Each row is followed by its class.
[  0  11  11 -15  24  17  32 -14  27  -8  21  -8   9 -24  14   9  -1 -29
   1  21  -6  25  13  18 -11  25  15 -33 -12  -7  14 -16  27 -14]  <119>
[-19   1  17  32 -29  58   6  -7 -70 -12 -40  -2  -9 -25 -11 -22 -36  34
 -30 -25 -14  48 -12  -3 -51  52 -13 -24   6 -15  23 -28  38  24]  <155>
[ -4  27  18 -14   9  16  21 -29   4  -9  29  -2   7  -7  21  -1   6 -15
   8   6  -2  25  11  17 -45  21   6   0  -2  16   0 -12  34  -3]  <161>
[ 14 -20  37  41  46 -17  33  29 -39  12  43   0  41  -1  27 -26 -12 -81
  24  29   6   1 -39  -5  25 -17  11  20   0  17  21 -19  24   0]  <105>
[ 21 -18 -38  -2 -47  14 -18  33 -35   2  39 -17 -19 -21   4 -16 -32 -11
  -6   1  63  14 -41  37 -24  12  73 -15  40 -75  23  33 -17 -41]  <53>
[ 44 -41 -29 -17 -11  61  12 -10 -24  -2 -23  -2 -41   6 -36  12 -28  50
  -6   7 -42  12  29  -4 -39  -2 -19  -5  15 -11 -15 -15 -43 -77]  <119>
[  3  -8   0  15  30 -31  26  51   2  -3  66  31  38  36  17  -7  -7 -42
 -15 -18  23 -22 -62 -20  -8 -55  10  32 -18  11 -10  47 -62   7]  <155>
[-16 -40 -17 -34 -41 -58  13  -5  45  -7  28 -13 -46  43 -29 -11 -33 -31
  52  31   6  -9   9 -56  50  10 -16 -52   3 -28 -27 -11 -25   9]  <187>
[ 19  -6  43  74  15 -12  -5  23 -70  17   4  32  11   6  12 -30   5  12
   3  -5 -25 -21  -2 -22  41   2 -47   5 -59   5  61  -5  25 -28]  <195>
[-13 -41 -37 -25   7 -17  26  52 -11   1 -31  -5  23   6  17 -41 -26  17
  -1 -34  22  21 -29  57 -31  18  41 -37  11 -38   2  -9 -25  -9]  <187>
[  5  18  38 -28  -1   1  16 -17   4 -23  33 -14   6 -18  25  -6  14 -25
   9  14 -10  16  26  12 -27  10   1 -12 -21  -7  13 -25   3  -7]  <12>
[ -9   4  24 -16  32   6  39 -15  17  -8  46 -10   7 -20  17  19  -7 -30
  22  13 -10  29   4  17 -28  20   8  -8   2  34  -2 -15  -1   1]  <187>
[  7 -13  -3   6 -10  -6 -20  40 -16  31  28  35 -23  -3  17 -25 -12 -15
 -19  34  43  36  -9 -18   9 -16  49 -47   4  -3 -25  26 -14  12]  <162>
[ -7  12  11 -28   8 -13  24 -20   7 -21  21 -19  11 -21  18  -5   8 -26
   1  12 -13  19  13  25 -39   4  18 -15 -21 -21   5 -19  12 -19]  <12>
[ 17 -26 -82  10  23 -59 -17  13  10  27 -24 -10   4  16 -24 -51  -1  24
 -10  -2  15 -47 -32  -7  26 -14 -43  18  -7 -22 -18 -29   1 -30]  <113>
[-17   0  31  32  15  63  31  27 -76   8  33  -6 -12 -48  13  15 -30 -18
  17  29   8  27   6  30 -29  14  40 -45   8  -8  28 -20  24 -19]  <187>
[ -3  31  16 -16   5  18  37 -14  43 -12  40 -12  19 -21  21  -1 -11 -28
  -1   4 -10  43  -5  26 -35  24   2 -17   4   0   3 -20  40   1]  <155>
[ -7  10   9 -13  12 -14  27 -32  35 -12  24 -14  13 -18  27   7  10 -28
  10   9  -3  20  13  17 -24   5  -2 -27 -26  -8  12   4  36 -22]  <15>
[ -1  17  12 -17  10   1  28 -18  10   0  24   4  13  -5  23  -8   9 -17
  15   8  -3  34  15  19 -28  20   5  -8 -15  14   8  -7  20 -13]  <161>
[-12 -32   0 -20  44  44  42  52 -33   0  13  19  10 -14  16  15 -59   2
   5  -3  50 -10   2  -8  12 -23  19  26   8 -29  64  51  12  25]  <195>
[  8   9  13  -4  16   1  32 -26  24  -8  29  -1  20 -13  23 -11   6 -22
  18   4   4  39  -4  30 -30   5  16  -6  -7  10   1 -18  34 -13]  <105>
[  0 -21 -10  -3  20  21 -17 -23 -13  28 -48  13  63 -13  16  10   6 -21
 -37  11   3  35  -9  64   2  40  14  -9 -11 -49  23 -19  25 -17]  <53>
[ -2 -27 -29 -14  25 -18  46  30  -7 -12  17  10 -10  20 -46  22 -31   5
  13  10  10  -8  12 -18  17 -12  -9   6 -23  16  11  54 -40  15]  <119>
[ -6   5  56  44   4  30   7  -1 -53 -10  38  18  15  26  47  -7   5 -61
  -1  21  13  -2   1 -14  -5  33  24 -47 -12  -3  21 -32  -3  -1]  <15>
[-16   4  27  30   2  25   8  48 -48 -11  35 -25   9  25  -6  10  34 -49
  13  -5  57  19 -19 -10   0 -26  28  27  -4  23 -31 -13 -54  -3]  <161>
[  6   6  27  -2  26   5  13 -46  10   5  31   6  21 -22  29   8   2 -20
 -10   8  -8  27   2  10 -30  10  -1   0 -17  -4   8  -4  33 -17]  <195>
[  2  27  21 -24  13  -7  24 -24   5 -15  41 -15  11 -29  19  -1  15 -29
  13  19   1  25  27  25 -36  19   4  -6 -22   0   0 -34   3  -3]  <12>
[  4  14  -6  -7   4   5  22 -11   2  -8   5  -2  -1   0   7   0 -13 -20
  15   9 -15  33   1  17 -32   8  -3 -18 -12 -10   1  -7  20   0]  <118>
[  0  16  19 -16  14  -1  39 -25  14   1  43  -2  12 -10  25  -7   8 -16
  14   9  -4  41   7  13 -31  22  -5 -13 -13  33  -3  -3  17 -14]  <161>
[  2   8 -36  68  42 -13   7  37 -24  21 -34  16  15  -9 -23  10  18  -3
 -11  18 -31 -27   0  27  31   3  31 -18 -26  -8  27 -28  85 -56]  <119>
[  2 -69 -26  -6 -22 -22   8  56 -12  27 -70  19 -11   8  14 -10 -23  41
  42 -46   8   9 -13 -69  57  14   4  35   2 -18  40  10 -49 -10]  <161>
[  1  31  22 -11  -3  15  19 -21  48 -11  37   3  14 -24  25   6  -6 -31
   1  10 -17  26  -3   8 -23   8  -5 -13  -2 -15  15 -13  57  -1]  <155>
[ 15  12   6  -1  27   9  25 -19   5 -15  19   2   3 -26  22   8   4  -9
 -11  14  -6  43  12   7 -32  16  10 -13 -11  -3  10 -32  33 -41]  <162>
[ -2  27  23 -10  -5  22  20 -10  32  -7  33  -3  21 -21  23   4  -1 -24
  -3   0   3  39  -5  21 -29  10  -3 -19  -1  -8  -4 -16  29   7]  <155>
[ 41  -7  -7  -1 -20   1   9  31 -43  13   2  12 -34   5  -3 -15 -18   7
  49  13  -4  24  50  17  12  16  22 -10  18   4  43   2 -15 -42]  <195>
[ -4  26  14 -15  -2   4  25 -33  63  -8  34   9  29  -8  25   8  -7 -35
   3   8 -19  36  -5  12 -21  26  -9 -16 -17 -23   1 -23  32   4]  <155>
[ -1 -31 -29  22  43  14  18  23 -55   3 -69  -5   2 -20  -7 -24 -39  51
 -33  -8 -30  -2   3  -6   7  35 -22  16 -12 -28  72 -27  42 -18]  <162>
[  3 -17 -21 -13  -8  17  22 -18 -41 -11   0 -11 -55 -28 -36 -27 -13  34
   9  17  28  25  44 -32 -13  16   1  -5   5   7  76  16  -8  -6]  <105>
[  3  33   0  -6   3   3  13  -4  19 -12  29  -3   6  -2  12  16  -5 -32
  19  15  -1  17  10  27 -21  15  13 -13  -6 -14  10   1  34  19]  <118>
[ -8  -3  29 -15   9 -18  20 -12  17  -4  27  -6   4 -19  17  13   5 -33
  32  11 -10  24   9   3 -14   8  11 -11 -19   4  -3 -21 -10  -1]  <187>
[-11  18  27 -12  27  -2  28 -33  11  -5  37   3   1 -20  28   9   2 -27
  29  10 -23  24  10  16 -35  18   0 -11 -12  33   4 -17  -3   2]  <187>
[ 33 -24   7  43 -11  -2 -26  70  10  36  35  27   7   9  -9 -17  -5 -17
  -2  21  16   5 -42   2  69  -9   5  16 -36 -14  19  28  11 -24]  <53>
[ 22 -29  38  46 -13 -22  15  57 -62  20  -3  16 -15 -14  16  -4 -11  34
  36 -14 -11   1   1 -58  47  24  32  -4 -32  24  27 -17 -38 -17]  <113>
[-15 -18 -14  -9   6 -83  23  26 -21 -15 -15 -11   1   8 -10 -50  16 -26
  18 -14  26  -3 -13 -39  17 -23  -3   6 -33  -7  36  14  10  -6]  <161>
[ -6  24   9 -13   6  -7  14 -26  28 -20  31 -20  14 -14  11   8   8 -13
   1  12   2  12   5  26 -15   8  11 -17 -18  -6   6  -1  32  -6]  <113>
[ -1  21   6 -10   6  -8  15  -2  35 -16  25   3  14   8  19  -3  -3 -41
   7  11  -4  24  -4  13  -8  17   8 -19 -21 -17  24   7  25  20]  <118>
[ 21 -22 -18 -25  43  -3 -15  36 -43  29 -11  29   6  22  34 -20   6 -24
 -11  22   9 -62  14  -5   6 -46  21   4  49  15  -9 -17 -29 -17]  <12>
[-30 -11   5  31  12 -10   8   7 -88  53  24  15  11  -4  -2  35 -21  -9
  15  17  30   1  -1 -16   5  17  21   5  21  51 -41  33 -37  65]  <161>
[ -8 -49  15  30  47 -19  23  37 -60  -7   3  -9  46  38 -12  23 -12 -59
 -16  30 -15 -43 -26 -28  73 -34  -4   9   1   9  48  41  -9 -13]  <113>
[ -4  31   0 -16   9  -1  15 -11  32 -17  32   0   9  -1  17   5   0 -33
  -2  19   9   9   9  18 -11  17   5 -30  -8 -17  33  12  47  22]  <118>
[-38  -8  -2  12 -15  -7 -10 -12 -47   8 -20 -37  14 -23   9 -19  17 -24
 -26   5  19  34  -6  15 -15  40  38 -42 -13 -44  -2 -37 -30   2]  <12>
[  0  30  25 -16   6  24  27 -30  31 -15  37  -4  22 -22  23   9  -5 -25
 -13   7 -26  33   3  24 -48  14   3 -12  -5  -8  10 -13  34  -5]  <155>
[ -8  24   6 -14  21   2  34 -29  14  -2  41  -2  11 -15  22   2  10 -22
  15  13   9  24  12   8 -33  14   3  -2 -15  10   7 -12  26 -14]  <161>
[  5  12  10 -28   3  -4  27  -5  36 -15  27  -7  19 -14  27   2   0 -10
  17   4 -12  18  11  31 -15  17  -3  -8 -19 -19   7 -19  19 -15]  <12>
[  4  14  18 -18   7 -12  24 -25   6 -17  32  -4  14 -15  15   5  -6 -22
  14  13   8  29   6  12 -25  19  15 -12 -12   9  -3  -6  15  14]  <113>
[ 12 -30  -9  21  28 -44  32  42 -53   5 -23  25   6   6  23 -30 -25  32
  25 -38  -5 -24 -31 -40   0  -8  19  22 -35   6   9 -19 -37 -19]  <113>
[ 24 -66 -34 -21 -11 -32  37  71 -40  20 -21   2 -17 -13 -16  -8 -29 -14
  55   9  18  33  -7 -19  16 -60  14  -5   2 -25 -30   1 -41 -57]  <12>
[ -1 -60 -21   2 -15 -12 -23 -22 -10  22 -37  35   3  34 -19  11 -32 -15
  17  10  24  -4   0 -64  45   3 -41  14 -13 -65 -13 -18 -13  19]  <195>
[-33 -33  -5 -52  30  46  -8  21 -26  12 -69   7 -18 -21  -9 -28 -38  13
   2   9   4   0  33  -3 -26  -6  11  26 -21 -45  35 -27 -29  59]  <187>
[ -6   3  11  -5  24   8  19 -35   9  -1  15  -7   7 -23  11  -1  -1 -24
  -6  12   2  40   7   6 -22  11   5  -2 -15  -8  16 -10  40 -17]  <195>
[ -9  33 -12  56  -4 -43   8   8  -7 -13  99 -25 -13   9 -46  34  10   7
   3   4  37 -40 -20   0  40  19  -9  21 -37  23  18  51   5  -4]  <53>
[ -3  32  15 -11  20   3  38 -27  42 -11  49   4  30 -17  22  13   0 -40
  -4   4   1  39  -9  12 -42  25   9  -4   1  15 -13 -27  29  12]  <155>
[ -6   8  28 -26  26  -5  30 -29  16  -9  30  -4   1 -29  28   7   5 -21
  19   9 -16  26  18  10 -37  22  15 -17  -9  22  12 -26  -1  -8]  <187>
[ -5 -44 -22   6 -29  30 -10  13   7  -8 -14 -17 -14  60 -63  19 -40  -8
  -3  27 -27   2  15   2  14  14  -9   6  -3 -32 -21  15  -5  10]  <15>
[ -3  17  25 -13   7   5  25 -28   9 -22  32 -20  11 -20  30   3  11 -33
  10   7  11  24  23  25 -41  20  10 -25 -16  -9  18  -9  18 -10]  <15>
[ -1   2  17 -17   2 -17  32 -18   8 -18  18 -19  23 -15  10   0  -4 -14
   9   4   7  38  -2  19 -19  21  11 -26 -20  -3 -11 -14  18   0]  <113>
[ 12 -28  66  20 -39 -12   7  50 -76 -19  61   2   4 -11   0  12 -36 -26
  20   0  31  -7 -25 -40 -21 -15  24  14 -22 -34 -41  -3 -23  45]  <12>
[-22 -41 -71 -38  19  -6  27 -16 -13   0 -13 -20 -46 -27  -8  -4 -32  11
  12  -1   5   6   2 -28 -37  12  45   4  28 -28  49   8 -67 -39]  <187>
[ -24  -39   34   38   17   28   34   47 -114   11   12  -21   17  -24
    4   24  -17    9   -8   -5   27    1   -2  -29    9   21   22    2
  -23   -7   15  -18  -83    6]  <12>
[ -3  23  21  -8   6   0  33 -23  15 -10  42 -11   8  -7  14  -4   7 -14
  11   8 -12  28   9  15 -33  23   1  -4 -19  15   2 -10  34 -14]  <161>
[  2 -45 -16  14   7 -24  20  39 -20  34  56 -33 -20 -33 -24  30  -4 -17
  12  25  41  14 -16 -22  17 -15  31 -21  39  36 -50   5 -30 -27]  <187>
[ -2   7  22 -19   4   3  26 -10  29 -22  28  -8  13  -9  14   8  11 -14
   0   4  -8  33   6  10 -18  14   1  -9 -20   6  -5 -18  16 -12]  <12>
[-11  10   6 -14  23  23  36 -22  25 -13  15  -9   5 -15   3  10 -13 -25
   4  18 -15  32   9  15 -19  27   7 -19 -26 -10  15  -7   9  -2]  <119>
[  4  11  29 -15  -6 -11  18 -12  19 -13  33  -1  15 -13  19   2   6 -20
   6  15 -18  23  13  17 -15  17   5 -21 -26  -9   0 -15  23  -8]  <12>
[-16 -15  25  13 -39 -18   7 -19 -66 -19  -6 -37  28  -2  -2  15   9 -36
  -1  15 -19  24   7  32  -9   9   3 -62 -19 -56  -3 -11  -6 -37]  <12>
[-13  31  13 -26  16  22  29 -28  37 -19  19   9  15 -12  23  -2  -3 -31
  -5  -1  -4  37  -1  10 -49   1   1  -6  -8  -4   4 -18  28  10]  <155>
